Here is a tiny trained network, its code and every weight. The questions are about switching its units off for an input and a class, where a switched-off unit gives its printed mean instead of its output.

import numpy as np


def w(rows, s, z=0):
    codes = np.array(rows[::2]) - 128.0
    scale = np.full(codes.shape[1], s)
    scale[-1] = z or s
    return codes * scale


def f(y):
    return y / 2 * (1 + np.tanh(0.7978845608 * (y + 0.044715 * y**3)))


def log_softmax(a):
    a = a - a.max(-1, keepdims=True)
    return a - np.log(np.exp(a).sum(-1, keepdims=True))


def net(x, mask):
    res = np.array(x, float).reshape(1, 8) / 4 @ E
    y = f(res @ A[0][:, :-1].T + A[0][:, -1])
    res = res + np.where(mask, y, B[0][:, -1]) @ B[0][:, :-1]
    return log_softmax(res[-1] @ U[:, :-1].T + U[:, -1])


A, B = {}, {}
E = w([
[43,143,163,53,214,210,220,92,208],'x0',
[19,171,227,66,88,68,149,98,216],'x1',
[159,205,37,86,56,26,127,69,124],'x2',
[110,97,121,45,68,168,29,78,178],'x3',
[109,188,118,192,152,238,68,66,102],'x4',
[143,59,237,130,211,20,101,137,173],'x5',
[139,178,194,204,163,151,191,2,135],'x6',
[17,183,147,182,144,107,127,214,69],'x7',
],0.0087)
A[0] = w([
[185,166,50,145,126,134,169,112,113,112],'N1',
[159,55,79,151,111,65,29,95,90,33],'N2',
[116,190,70,45,86,175,134,152,218,154],'N3',
[125,191,148,167,72,97,132,28,86,230],'N4',
[44,171,99,167,204,124,144,254,178,94],'N5',
[99,193,79,110,145,215,233,59,166,227],'N6',
[137,35,153,136,108,97,63,223,8,191],'N7',
[171,190,100,97,66,107,154,89,65,254],'N8',
[136,97,175,164,143,67,240,97,155,150],'N9',
[98,142,131,22,48,170,60,104,131,112],'N10',
],0.0076,0.0039)
B[0] = w([
[207,183,62,134,137,206,214,105,144,182],'N1',
[210,110,128,180,61,129,82,206,182,201],'N2',
[70,93,57,59,158,129,92,143,111,209],'N3',
[149,237,89,142,66,97,45,1,147,208],'N4',
[55,140,191,201,130,137,176,156,100,209],'N5',
[116,117,58,79,160,194,151,77,88,243],'N6',
[181,80,174,218,113,114,134,227,109,249],'N7',
[163,179,49,127,108,82,96,59,93,213],'N8',
[151,158,183,143,123,91,219,79,216,208],'N9',
[113,110,57,70,133,150,13,143,191,205],'N10',
],0.0083,0.012)
U = w([
[47,85,126,48,110,84,74,153,193,143],'0',
[97,133,151,207,197,233,57,78,94,143],'1',
[131,69,242,98,221,43,235,71,203,254],'2',
[254,61,139,181,54,75,110,226,67,103],'3',
[7,176,156,210,108,72,176,241,81,162],'4',
[137,185,47,134,132,152,212,99,45,48],'5',
[153,205,160,177,64,31,50,49,73,14],'6',
],0.0091,0.0056)

Each question gives the input, the list of numbers given to net, and the class t.
The units are the neurons (one row each of A and B). Each row of codes is followed by its name. A weight is (code - 128) times the scale printed after its matrix; where a second scale follows, it is the last column's (A, B and U).
mask holds one flag per neuron, in row order. A switched-off neuron (its flag False) gives its mean, the last column of its row in B, instead of its output. The means were averaged over made-up inputs and are rounded, as every weight is.
A unit's drop is (log p(t) with every unit on - log p(t) with that unit switched off) / (log p(t) with every unit on - log p(t) with every unit switched off).
The circuit of an input: a set's keep is (log p(t) with only the set's units on - log p(t) with every unit switched off) / (log p(t) with every unit on - log p(t) with every unit switched off). Starting from all 10 units, units are removed one at a time, each time the one whose removal leaves the highest keep (on an exact tie, the one counted first), for as long as the keep stays at least 0.8.
circuit, biggest first: the units of the circuit, biggest drop first
most important unit: the unit with the biggest drop
k most important neurons: the k neurons with the biggest drops, biggest first
drop when u is switched off: that unit's drop, to one decimal
input [3,2,0,-7,4,4,4,4], class 2: most important unit -> N9
input [-5,3,-6,3,4,-3,-2,3], class 3: 2 most important neurons -> (N7 N6)
input [0,-5,3,3,1,3,3,8], class 4: circuit, biggest first -> (N8 N6)
input [3,-7,8,5,-8,-6,-7,-7], class 0: 2 most important neurons -> (N10 N3)
input [-1,-2,-6,7,1,4,1,-1], class 3: circuit, biggest first -> (N6 N4)
input [-7,5,6,6,1,6,-8,-2], class 3: 2 most important neurons -> (N2 N7)
input [-8,-8,0,6,7,-7,4,-3], class 6: 3 most important neurons -> (N4 N8 N2)
input [3,3,4,5,1,-3,3,-2], class 0: 3 most important neurons -> (N10 N3 N1)
input [-6,-7,5,0,2,-8,-2,5], class 3: 2 most important neurons -> (N7 N2)
input [-2,-3,-6,-1,-6,0,-4,6], class 4: 2 most important neurons -> (N5 N2)
input [-5,7,-7,6,1,7,-6,5], class 4: 4 most important neurons -> (N5 N8 N1 N4)
input [4,3,4,8,8,-7,4,1], class 5: 2 most important neurons -> (N6 N8)
input [-2,-4,1,-5,7,3,7,-4], class 6: 2 most important neurons -> (N4 N3)
input [-5,0,0,-8,-7,7,-3,7], class 4: circuit, biggest first -> (N5)
input [3,8,-4,-5,4,-2,7,4], class 2: 3 most important neurons -> (N9 N8 N10)
input [-7,8,-8,7,-5,1,0,-1], class 3: 4 most important neurons -> (N7 N3 N6 N4)
input [6,0,-6,-1,1,3,-5,0], class 4: 2 most important neurons -> (N5 N9)
input [3,3,8,8,6,1,-1,-7], class 0: drop when N10 is switched off -> 0.2
input [-8,0,0,-6,5,-6,1,3], class 6: drop when N2 is switched off -> 0.0
input [-2,2,-5,7,8,-8,-5,-4], class 0: circuit, biggest first -> (N10)
input [-6,-1,-3,3,8,6,4,-2], class 6: drop when N1 is switched off -> 0.1
